How the points are linked:
at | γ χ ω
w491 | w660 w846 w704
w706 | w43 w409 w134
w327 | w567 w177 w88
w157 | w690 w329 w478
w603 | w199 w560 w586
w489 | w549 w963 w902
w85 | w160 w977 w566
w846 | w408 w734 w767
w604 | w65 w736 w132
w71 | w754 w863 w111
w43 | w314 w700 w655
w130 | w287 w204 w936
w409 | w700 w465 w677
w594 | w141 w704 w734
w545 | w88 w705 w445
w892 | w678 w68 w776
w203 | w876 w658 w592
w65 | w960 w362 w155
w230 | w472 w267 w278
w218 | w711 w586 w472
w963 | w733 w396 w793
w287 | w654 w667 w85
w10 | w489 w684 w733
w899 | w157 w724 w539
w910 | w752 w951 w515
w444 | w285 w722 w992
w863 | w225 w876 w607
w974 | w71 w95 w225
w68 | w57 w686 w489
w278 | w220 w788 w65
w25 | w515 w71 w344
w658 | w799 w313 w603
w119 | w267 w220 w915
w160 | w633 w259 w327
w752 | w866 w25 w511
w362 | w132 w77 w892
w155 | w407 w892 w862
w678 | w862 w57 w458
w259 | w566 w944 w177
w700 | w134 w66 w491
w408 | w704 w165 w997
w654 | w189 w936 w160
w546 | w701 w706 w314
w165 | w767 w497 w797
w592 | w813 w603 w218
w175 | w130 w189 w667
w539 | w478 w817 w722
w944 | w125 w88 w333
w111 | w203 w607 w799
w313 | w756 w218 w560
w797 | w899 w96 w329
w267 | w636 w150 w788
w943 | w172 w14 w706
w915 | w788 w960 w736
w977 | w259 w567 w125
w799 | w592 w756 w199
w756 | w603 w711 w479
w684 | w963 w858 w185
w387 | w497 w899 w690
w204 | w667 w160 w835
w199 | w218 w479 w230
w185 | w793 w546 w14
w677 | w491 w141 w408
w760 | w722 w41 w130
w177 | w545 w333 w859
w711 | w560 w230 w179
w767 | w997 w824 w899
w172 | w546 w826 w43
w826 | w706 w608 w700
w607 | w658 w813 w756
w824 | w797 w690 w724
w608 | w409 w655 w66
w566 | w327 w125 w545
w734 | w165 w387 w824
w225 | w111 w815 w658
w132 | w155 w778 w678
w859 | w445 w752 w798
w835 | w977 w327 w944
w44 | w734 w997 w497
w686 | w10 w90 w963
w701 | w14 w43 w608
w858 | w396 w943 w546
w344 | w95 w111 w876
w458 | w686 w549 w684
w992 | w41 w287 w189
w862 | w103 w776 w686
w285 | w817 w308 w41
w586 | w230 w119 w636
w667 | w936 w633 w977
w311 | w910 w798 w25
w90 | w684 w902 w396
w817 | w760 w992 w175
w704 | w44 w767 w387
w705 | w859 w910 w866
w997 | w387 w797 w157
w951 | w25 w974 w754
w567 | w944 w545 w183
w14 | w826 w314 w409
w515 | w511 w754 w95
w141 | w846 w44 w165
w396 | w185 w172 w701
w103 | w68 w458 w10
w798 | w951 w511 w71
w518 | w736 w155 w77
w314 | w608 w134 w465
w778 | w892 w103 w57
w722 | w308 w175 w287
w549 | w90 w733 w858
w41 | w175 w654 w204
w690 | w96 w539 w444
w445 | w311 w866 w951
w134 | w655 w677 w660
w960 | w518 w132 w407
w66 | w677 w594 w846
w788 | w604 w518 w362
w95 | w863 w203 w815
w308 | w992 w130 w654
w88 | w183 w859 w311
w189 | w204 w85 w633
w77 | w778 w862 w68
w479 | w586 w179 w267
w96 | w724 w478 w285
w511 | w974 w344 w863
w465 | w66 w660 w141
w57 | w776 w10 w549
w179 | w119 w278 w150
w876 | w815 w799 w813
w329 | w539 w285 w760
w813 | w313 w199 w711
w220 | w150 w604 w960
w936 | w85 w835 w259
w150 | w915 w65 w518
w815 | w607 w592 w313
w724 | w329 w444 w817
w478 | w444 w760 w308
w333 | w705 w311 w752
w736 | w362 w407 w778
w902 | w858 w793 w172
w636 | w278 w915 w604
w754 | w344 w225 w203
w183 | w333 w445 w910
w472 | w179 w636 w220
w560 | w479 w472 w119
w866 | w798 w515 w974
w776 | w458 w489 w90
w633 | w835 w566 w567
w497 | w824 w157 w96
w733 | w902 w185 w943
w125 | w177 w183 w705
w655 | w465 w491 w594
w793 | w943 w701 w826
w407 | w77 w678 w103
w660 | w594 w408 w44

The rows follow the links: the fewer symbols apart two points are, the more alike their rows tend to be.

Each row is also shifted at random along 10 hidden directions that mean nothing.

Some points, each with a row of numbers:
w25
[39,-3,4,34,-34,-27,17,4,-35,13,-13,-19,-6,-2,-26,-36,-26,19,12,2,27,-1,-10,-26,-25,14,-16,8,13,-15,4,5,0,-22,3,35,-4,-28,-5,4,18]
w444
[-34,19,-1,3,-10,-1,-69,34,-3,-21,4,0,16,-8,20,22,19,3,-21,4,-5,-5,-8,-29,24,-32,-16,0,17,-10,-17,-34,-12,-9,-2,-58,29,14,-10,8,-6]
w760
[30,9,26,-24,-41,3,-24,1,-28,-2,4,-32,1,9,-4,-15,4,37,-16,8,16,24,15,-5,-23,-9,-10,9,5,-9,-4,-12,-3,-20,2,-20,0,-18,0,-8,-29]
w308
[23,11,20,56,14,-22,-15,4,-15,6,17,-6,31,-26,-31,-75,13,34,38,2,19,-8,-7,-20,5,17,9,6,-23,-4,-26,5,-20,-30,-21,-9,-35,-53,15,53,-12]
w539
[42,16,0,-13,9,-21,-16,-7,9,12,6,-15,-23,-3,7,-72,-36,-8,-18,-25,-38,-39,17,2,18,-1,11,-15,-11,14,19,9,26,-26,-20,-1,41,5,-21,-11,-5]
w132
[31,-21,-3,-34,-12,-22,-67,-42,-33,1,-3,-18,-14,9,-16,-28,-55,23,16,7,-20,3,26,20,-9,20,8,46,16,6,28,40,21,2,-9,-10,3,-38,37,12,-21]
w77
[-51,-18,0,45,33,10,10,46,6,-8,3,28,7,11,2,57,56,25,12,13,-14,16,-41,-36,-47,14,-1,14,25,-21,-35,-40,-21,30,4,-1,1,-5,3,32,81]
w799
[81,-12,-9,-39,49,-8,5,5,-1,37,-28,5,-11,37,-2,-14,19,-36,-19,-21,-20,29,1,15,1,-25,-7,-38,-30,10,24,7,-4,-2,25,-29,3,6,-20,-25,-37]
w68
[-40,-11,-3,-71,-1,15,-40,61,-15,4,0,41,0,38,-43,22,33,36,-16,-12,27,29,-27,16,11,9,-19,-13,29,-10,-19,-20,13,24,26,-24,69,-8,7,-21,-38]
w408
[5,7,9,-13,30,10,-7,24,-3,-16,13,-14,2,0,22,36,27,-3,-7,21,-11,21,14,-6,-13,-14,12,-6,-1,-1,-8,-2,-15,10,-1,-17,-7,19,-1,-15,-13]
w179
[-57,-10,-11,-57,7,22,37,1,14,21,-7,60,7,21,-52,-13,15,-7,9,-28,23,8,-22,30,19,25,-6,-24,-25,6,-4,0,17,12,17,4,8,-14,12,-11,-42]
w607
[3,-8,0,59,0,2,8,13,16,23,-8,11,21,0,-10,-24,45,8,3,-19,62,5,-32,39,58,-20,-24,-27,-6,-1,-27,-4,-27,-6,24,0,-6,-10,-14,41,-12]
w465
[53,2,13,38,3,-3,-10,35,-2,-4,17,-9,-1,-1,-2,1,13,7,-12,-13,14,4,-1,-43,10,-23,-3,-7,-3,-7,-20,-20,-6,4,-7,-18,0,28,-10,6,-1]
w66
[64,2,13,11,45,-8,-26,45,-22,-7,14,-29,3,-4,6,1,-1,10,15,0,-22,2,9,-55,-39,-14,18,17,-2,-7,3,-1,2,4,-20,-21,-8,9,3,1,8]
w387
[-20,9,3,-48,-12,-7,-74,-10,3,-11,7,21,-11,17,13,-23,7,50,-25,13,-82,-11,-6,0,-36,33,6,22,28,-2,-9,-44,14,-13,-16,-41,68,-43,7,17,42]
w189
[-29,14,5,38,-9,18,15,-31,57,-15,-3,15,4,-4,71,23,54,17,-20,24,-72,-20,-25,11,-42,9,2,7,13,-6,-26,-66,-22,-14,-9,-9,11,-12,-22,44,118]
w311
[29,1,1,-7,-26,-7,13,-6,-25,-4,-27,-41,-21,14,39,57,-12,-24,-30,26,-18,27,14,-32,-52,-29,-16,4,19,-12,24,-10,-12,-5,15,0,-14,28,-22,-43,22]
w951
[-111,6,-25,5,-21,-36,1,-7,-6,7,-14,40,-20,5,-26,-29,-35,-20,-15,-10,-32,-28,-20,-39,3,28,-10,-10,10,-3,6,-17,17,-13,-2,10,39,-5,-13,-11,34]
w862
[-16,-4,-10,59,-1,26,25,-4,44,-17,11,9,12,-27,33,45,23,-8,11,8,44,-23,-18,61,62,-6,1,-2,18,6,-22,13,-17,25,8,40,-2,28,0,30,32]
w445
[-12,10,-13,55,-13,-10,-8,-23,30,4,-11,15,14,-15,23,-13,27,-23,-19,0,17,-16,-20,35,69,-20,-18,-26,-4,8,-18,-11,-30,-16,17,-13,3,3,-21,34,9]
w10
[37,-13,7,-40,-23,1,0,18,-34,7,3,-12,-23,24,-38,12,-30,0,-15,-18,31,30,22,-31,-7,-11,-8,1,-1,-5,15,11,22,16,8,-4,-1,29,6,-44,-57]
w41
[35,9,19,21,-27,16,28,-55,51,10,6,-6,-9,2,42,-47,35,26,-28,0,-25,-8,1,61,2,7,4,-14,-12,10,-16,-27,-13,-27,-2,10,7,-20,-20,30,41]
w997
[45,9,18,21,4,-20,-7,46,-28,-3,14,-40,-18,1,3,-32,3,48,-4,19,8,-4,-2,4,-23,15,8,0,39,-9,-10,10,0,-10,-5,42,47,-18,-14,-5,25]
w974
[22,3,-9,14,4,-12,28,32,-18,14,-16,-19,0,-4,-6,-13,-15,-9,10,-3,37,-14,-14,7,5,-7,-12,-13,13,-5,15,23,2,-9,13,44,16,-2,-19,-17,0]
w636
[17,-15,-9,29,-29,22,-44,3,21,-10,-18,-11,3,6,56,77,19,-1,-21,-2,3,1,-15,1,8,-49,-30,24,37,-13,-2,-36,-11,15,19,-35,11,34,-12,22,46]
w797
[-13,25,-3,-5,42,5,-12,41,-9,-28,18,-20,33,-43,10,6,1,3,44,32,30,-26,0,43,32,8,23,2,16,7,-4,50,-7,-1,-14,32,11,-13,15,-3,-26]
w963
[-8,-14,18,-47,56,33,30,25,4,6,15,-18,-6,14,4,2,22,33,28,2,-4,14,9,51,-43,18,28,8,0,6,9,29,15,22,-5,34,4,-16,14,-8,-3]
w344
[20,-4,-1,-33,35,18,19,29,0,14,-21,4,17,17,4,10,25,7,21,-4,-21,7,-21,-10,-61,-1,-6,4,-5,-10,11,-15,3,-6,6,-10,-3,-26,-7,-1,25]
w545
[-51,10,-1,23,-13,1,-10,14,22,17,-4,33,23,2,-15,-40,48,11,-14,-21,33,-7,-35,24,55,-11,-25,-36,-11,-1,-34,-32,-20,-20,16,-24,22,-20,-18,31,-15]
w489
[42,-16,7,-15,-15,30,-38,0,13,-12,-1,-14,0,14,37,61,17,15,-17,0,-7,19,9,6,-13,-33,-8,26,18,-4,0,-23,1,21,7,-39,2,25,5,7,8]
w960
[44,-19,-9,29,-7,-15,-53,6,4,19,-6,9,-10,20,-3,-13,18,2,-30,-23,24,13,-12,20,61,-30,-24,-15,9,0,-13,-10,-13,8,25,-38,27,11,-10,25,-19]
w706
[24,-2,11,-12,-32,8,-28,5,-20,-24,12,0,3,2,-10,38,1,27,-2,18,2,22,7,-30,-28,8,0,28,18,-13,-15,-17,-1,12,-6,-20,-8,-1,23,-1,-1]
w43
[25,2,3,2,7,0,-4,24,-28,-28,14,-21,4,-18,-4,47,-21,-6,19,22,13,7,18,-39,-18,-1,14,22,12,-7,2,20,1,19,-13,10,-24,23,17,-20,-12]
w944
[12,12,-9,-16,-37,-17,-54,-50,-4,-4,-15,-29,-2,-15,28,-24,-63,-19,-7,-3,-33,-34,27,-4,12,-20,-3,24,0,8,36,11,18,-30,-12,-27,4,0,-2,0,-9]
w654
[10,19,-4,9,-9,0,-15,12,13,-13,-8,-18,-3,-3,53,33,27,-13,-39,25,-4,0,-4,28,21,-28,-14,-24,28,0,-7,-14,-24,-9,15,-4,34,23,-33,-14,17]
w160
[5,17,-4,-9,19,-29,-9,34,-28,4,-4,-18,-3,-6,-8,-47,-27,12,14,6,-16,-30,-8,-11,-23,18,6,-1,18,-5,15,17,14,-23,-12,27,43,-29,-12,-11,18]
w824
[-29,24,-14,-13,7,7,22,-41,33,-27,11,9,-3,-29,37,23,-24,-50,-5,16,-45,-31,25,10,18,9,25,-7,-14,20,12,14,6,3,-21,13,-11,35,-2,-23,9]

From each start, follow one symbol. Which point do you reach?
Answers are names.
new walk
[30,-1,-1,7,-34,-30,10,0,-21,24,-20,-6,-30,25,-11,-33,-7,-1,-39,-7,5,14,-7,-13,-4,-3,-25,-27,10,-7,5,-14,-2,-18,20,9,28,-3,-31,-22,4]
ω w515
new walk
[7,8,0,11,18,15,7,-6,22,-17,19,10,13,-22,3,10,-1,-15,15,-6,-3,-16,10,-11,20,-3,17,4,-22,9,-8,4,2,9,-19,-6,-24,21,11,9,-8]
γ w655
new walk
[20,7,13,-28,-7,16,1,20,-6,-17,6,-42,-24,14,44,54,18,2,-40,27,3,27,24,25,-10,-25,2,-12,26,0,3,2,-8,13,13,9,25,41,-19,-48,-11]
χ w767
new walk
[31,-16,8,-24,22,9,-46,43,-6,7,3,-2,-8,31,1,10,30,34,-14,-15,-10,23,-6,-3,-16,-17,-4,4,15,-8,-7,-21,7,16,8,-36,36,1,-2,4,-3]
χ w902
new walk
[-16,-14,-2,42,19,4,7,23,5,-8,8,19,8,-4,-8,24,23,17,21,6,13,-1,-25,-5,-4,16,2,11,17,-8,-23,-8,-10,23,2,15,-4,-6,9,30,42]
χ w68
new walk
[10,14,14,-12,-7,13,-4,4,9,-15,15,14,15,-4,-1,0,35,32,2,20,-9,5,-9,12,-15,23,7,1,3,-3,-27,-22,-11,-8,-6,-7,8,-27,10,13,7]
γ w824
new walk
[-26,20,1,23,38,21,17,20,34,-14,8,1,25,-21,39,24,46,-24,2,8,-1,-9,-6,13,24,-27,7,-23,-18,4,-16,-13,-24,-2,-3,-12,-16,25,-18,8,5]
γ w760
new walk
[-20,-6,-10,-4,21,6,-8,24,-12,5,-19,-10,19,2,6,36,13,-27,10,2,28,18,-7,0,12,-33,-16,-7,-2,-4,9,12,-15,8,19,-15,-19,14,-4,-9,-28]
γ w607
new walk
[-40,16,8,-18,-9,5,3,11,8,-5,9,-12,-9,-2,15,-15,-6,10,-14,-4,-17,-19,5,0,-8,-1,6,-7,7,2,4,-9,16,-11,-9,9,32,8,-14,-16,10]
χ w760
new walk
[59,11,22,22,-8,14,-22,-2,4,-20,19,-36,19,-24,33,-4,27,48,16,37,24,-3,3,64,9,6,11,18,26,0,-21,16,-24,-10,-8,20,5,-31,11,34,9]
γ w997
new walk
[-34,8,-9,-54,31,5,-90,49,-18,-29,10,30,28,0,-10,45,17,11,11,14,-27,4,-10,-33,-2,-1,3,20,18,-8,-14,-18,3,16,-10,-69,30,-7,27,2,-23]
γ w409
new walk
[41,-15,-1,31,-22,-9,-22,9,6,7,5,7,-17,10,-10,-15,-7,21,-15,-23,9,-10,-12,-9,19,-2,-10,7,18,-6,-11,-14,11,8,3,0,31,8,-5,20,24]
γ w776
new walk
[3,-11,17,-2,46,11,21,30,-25,-16,14,-49,-10,0,22,44,1,21,29,35,-10,22,18,-6,-73,10,30,30,21,-8,11,30,-1,26,-12,38,-22,2,15,-16,29]
χ w546
new walk
[46,4,-13,24,48,-38,-1,18,-16,17,-17,-9,-1,-2,1,-37,-9,-19,15,2,-28,-17,-13,-15,-13,3,4,-11,-1,0,16,14,-5,-18,-3,10,12,-21,-18,3,27]
γ w798
